Below is a small trained network, with its code and all its weights. Each question gives an input and a class and asks what happens when units are switched off, that is, made to give their printed mean instead of their output.

import numpy as np


def w(rows, s, z=0):
    codes = np.array(rows[::2]) - 128.0
    scale = np.full(codes.shape[1], s)
    scale[-1] = z or s
    return codes * scale


def f(y):
    return np.maximum(y, 0)


def log_softmax(a):
    a = a - a.max(-1, keepdims=True)
    return a - np.log(np.exp(a).sum(-1, keepdims=True))


def net(x, mask):
    res = np.array(x, float).reshape(1, 3) / 4 @ E
    y = f(res @ A[0][:, :-1].T + A[0][:, -1])
    res = res + np.where(mask, y, B[0][:, -1]) @ B[0][:, :-1]
    return log_softmax(res[-1] @ U[:, :-1].T + U[:, -1])


A, B = {}, {}
E = w([
[103,188,196,120,227,93,118],'x0',
[173,42,138,171,163,103,132],'x1',
[249,104,119,175,103,126,149],'x2',
],0.012)
A[0] = w([
[238,75,167,152,254,115,123,81],'N1',
[63,240,124,105,102,138,128,103],'N2',
[104,131,128,138,106,116,129,183],'N3',
[117,219,143,114,174,131,116,153],'N4',
[173,115,120,141,112,137,121,146],'N5',
[108,207,154,127,149,130,127,74],'N6',
[80,43,134,137,188,120,128,170],'N7',
[189,110,116,140,114,131,137,247],'N8',
[121,141,164,102,83,112,132,37],'N9',
[115,117,96,128,39,140,126,118],'N10',
[105,179,142,107,178,120,136,135],'N11',
[117,79,138,132,190,114,129,201],'N12',
[161,113,110,122,138,149,144,127],'N13',
[165,152,145,123,146,128,115,253],'N14',
[127,134,146,171,81,111,146,43],'N15',
[94,162,121,136,110,132,118,241],'N16',
],0.018,0.0027)
B[0] = w([
[89,186,235,251,152,112,154,251],'N1',
[17,137,179,225,171,158,130,245],'N2',
[139,108,61,121,169,119,143,147],'N3',
[166,137,163,177,115,62,99,227],'N4',
[178,106,187,100,152,83,122,175],'N5',
[197,126,168,163,129,130,154,205],'N6',
[4,152,98,129,164,153,147,188],'N7',
[221,121,49,152,152,53,145,197],'N8',
[113,89,192,121,123,170,133,145],'N9',
[137,133,41,34,118,120,114,199],'N10',
[165,113,163,197,105,154,137,209],'N11',
[65,126,76,155,155,138,147,182],'N12',
[172,192,146,135,65,181,107,158],'N13',
[153,144,29,165,170,64,150,169],'N14',
[148,62,196,124,94,140,94,146],'N15',
[88,126,42,131,191,70,197,177],'N16',
],0.02,0.018)
U = w([
[174,99,93,66,94,116,112,72],'0',
[100,110,192,85,100,206,115,2],'1',
[35,108,71,89,150,178,149,252],'2',
[97,144,143,203,169,121,164,206],'3',
[91,72,255,94,66,167,95,35],'4',
[109,101,183,128,75,244,40,35],'5',
],0.0084,0.0031)

Each question gives the input, the list of numbers given to net, and the class t.
The units are the neurons (one row each of A and B). Each row of codes is followed by its name. A weight is (code - 128) times the scale printed after its matrix; where a second scale follows, it is the last column's (A, B and U).
mask holds one flag per neuron, in row order. A switched-off neuron (its flag False) gives its mean, the last column of its row in B, instead of its output. The means were averaged over made-up inputs and are rounded, as every weight is.
A unit's drop is (log p(t) with every unit on - log p(t) with that unit switched off) / (log p(t) with every unit on - log p(t) with every unit switched off).
The circuit of an input: a set's keep is (log p(t) with only the set's units on - log p(t) with every unit switched off) / (log p(t) with every unit on - log p(t) with every unit switched off). Starting from the 12 units with the biggest drops (on a tie, the unit counted first), units are removed one at a time, each time the one whose removal leaves the highest keep (on an exact tie, the one counted first), for as long as the keep stays at least 0.8.
circuit, biggest first: the units of the circuit, biggest drop first
most important unit: the unit with the biggest drop
top k neurons: the k neurons with the biggest drops, biggest first
drop of u: that unit's drop, to one decimal
input [-3,-8,5], class 2: circuit, biggest first : (N1, N10)
input [-7,-1,-3], class 0: circuit, biggest first : (N2, N1)
input [-7,7,1], class 0: top 2 neurons : (N2, N10)
input [-2,-7,5], class 0: circuit, biggest first : (N1, N7, N10)
input [-3,-8,4], class 2: top 2 neurons : (N1, N10)
input [-6,2,-3], class 0: most important unit : N2
input [-2,-7,1], class 2: top 2 neurons : (N1, N10)
input [1,-7,8], class 0: drop of N1 : 0.4
input [-6,-8,8], class 0: drop of N15 : 0.0
input [-1,4,-5], class 2: drop of N1 : 0.1
input [-2,6,-4], class 2: drop of N1 : 0.1
